Below are the code and all the weights of a small trained network. Each question names an input and a class and asks about switching units off, where a switched-off unit gives its printed mean instead of its output.

import numpy as np


def w(rows, s, z=0):
    codes = np.array(rows[::2]) - 128.0
    scale = np.full(codes.shape[1], s)
    scale[-1] = z or s
    return codes * scale


def f(y):
    return np.maximum(y, 0)


def log_softmax(a):
    a = a - a.max(-1, keepdims=True)
    return a - np.log(np.exp(a).sum(-1, keepdims=True))


def net(x, mask):
    res = np.array(x, float).reshape(1, 7) / 4 @ E
    y = f(res @ A[0][:, :-1].T + A[0][:, -1])
    res = res + np.where(mask, y, B[0][:, -1]) @ B[0][:, :-1]
    return log_softmax(res[-1] @ U[:, :-1].T + U[:, -1])


A, B = {}, {}
E = w([
[148,143,120,121,126,136,130,140,123,129,130,136],'x0',
[144,41,104,90,107,226,100,84,174,75,134,104],'x1',
[139,145,120,129,124,137,128,139,128,127,131,129],'x2',
[132,86,158,208,117,140,60,188,87,118,146,115],'x3',
[124,159,134,99,218,93,81,139,171,54,130,113],'x4',
[136,90,169,102,106,89,88,149,204,181,74,160],'x5',
[133,64,69,202,199,113,120,103,212,150,137,244],'x6',
],0.011)
A[0] = w([
[157,55,180,48,49,54,96,225,222,159,31,164,100],'N0',
[116,169,249,36,66,147,140,167,75,88,89,24,51],'N1',
[130,154,99,17,155,133,236,32,209,140,35,97,1],'N2',
[121,99,173,100,227,95,21,155,190,55,128,63,168],'N3',
[175,50,101,74,104,250,57,58,164,83,123,94,37],'N4',
[115,46,154,165,2,171,150,85,86,215,126,169,87],'N5',
[151,26,216,228,142,171,12,250,82,98,144,85,39],'N6',
],0.0064,0.0083)
B[0] = w([
[48,116,148,195,141,115,188,159,104,36,194,101,244],'N0',
[172,58,82,205,198,136,76,88,165,131,138,225,244],'N1',
[151,124,162,66,109,159,142,134,160,202,212,133,197],'N2',
[187,145,48,104,31,129,128,150,100,124,59,132,254],'N3',
[158,182,219,254,150,34,116,64,95,176,100,67,217],'N4',
[234,135,105,53,49,84,116,138,153,62,53,151,209],'N5',
[89,159,120,26,167,126,157,115,165,216,248,123,230],'N6',
],0.0096,0.0091)
U = w([
[127,131,123,150,134,148,133,143,128,123,105,102,251],'0',
[151,28,70,206,207,144,99,120,191,156,103,215,27],'1',
[147,240,204,204,148,19,127,125,84,195,85,98,43],'2',
[119,154,139,36,134,154,145,129,159,197,202,104,49],'3',
[92,120,119,177,124,185,203,138,87,1,170,76,185],'4',
[169,173,62,68,66,93,104,149,123,84,55,119,29],'5',
[99,125,131,138,130,161,124,142,123,136,82,111,238],'6',
],0.0097,0.016)

Each question gives the input, the list of numbers given to net, and the class t.
The units are the neurons (one row each of A and B). Each row of codes is followed by its name. A weight is (code - 128) times the scale printed after its matrix; where a second scale follows, it is the last column's (A, B and U).
mask holds one flag per neuron, in row order. A switched-off neuron (its flag False) gives its mean, the last column of its row in B, instead of its output. The means were averaged over made-up inputs and are rounded, as every weight is.
A unit's drop is (log p(t) with every unit on - log p(t) with that unit switched off) / (log p(t) with every unit on - log p(t) with every unit switched off).
The circuit of an input: a set's keep is (log p(t) with only the set's units on - log p(t) with every unit switched off) / (log p(t) with every unit on - log p(t) with every unit switched off). Starting from all 7 units, units are removed one at a time, each time the one whose removal leaves the highest keep (on an exact tie, the one counted first), for as long as the keep stays at least 0.8.
units of the circuit, in order: the units of the circuit, biggest drop first
most important unit: the unit with the biggest drop
top k neurons: the k neurons with the biggest drops, biggest first
drop of u: that unit's drop, to one decimal
input [7,-6,7,-8,-5,-3,-5], class 3: top 4 neurons => (N4, N2, N0, N3)
input [-6,-2,-5,-6,0,-2,1], class 3: most important unit => N2
input [8,-6,2,-5,-4,4,1], class 6: top 2 neurons => (N4, N6)
input [1,-7,6,7,-8,7,-4], class 5: top 3 neurons => (N5, N4, N2)
input [5,6,-3,2,7,5,4], class 5: top 2 neurons => (N3, N1)
input [7,-6,6,3,-1,8,0], class 4: top 2 neurons => (N0, N4)
input [-5,7,-8,-7,-6,0,7], class 0: top 2 neurons => (N1, N4)
input [-1,-6,3,8,7,6,4], class 3: top 2 neurons => (N6, N4)
input [7,-6,-2,-4,-6,-4,4], class 6: top 4 neurons => (N4, N1, N3, N0)
input [-1,-1,5,-6,8,6,5], class 5: top 2 neurons => (N3, N1)
input [-3,1,-6,-4,7,7,4], class 4: top 3 neurons => (N0, N5, N1)
input [8,-6,8,-7,4,1,-5], class 0: units of the circuit, in order => (N1, N4)
input [-2,1,4,-7,0,1,2], class 3: top 2 neurons => (N2, N1)
input [-5,-7,-7,0,7,1,2], class 0: top 2 neurons => (N4, N5)
input [-8,0,-5,1,8,2,0], class 5: most important unit => N3
input [8,5,-5,2,-1,-4,5], class 6: units of the circuit, in order => (N1, N0)
input [5,-5,3,8,-4,-8,-1], class 3: drop of N6 => 0.7
input [8,8,-3,4,4,-4,7], class 2: drop of N4 => 0.7
input [4,-3,3,8,6,8,-2], class 3: drop of N1 => 0.0
input [-4,2,-5,0,8,8,2], class 4: units of the circuit, in order => (N0)
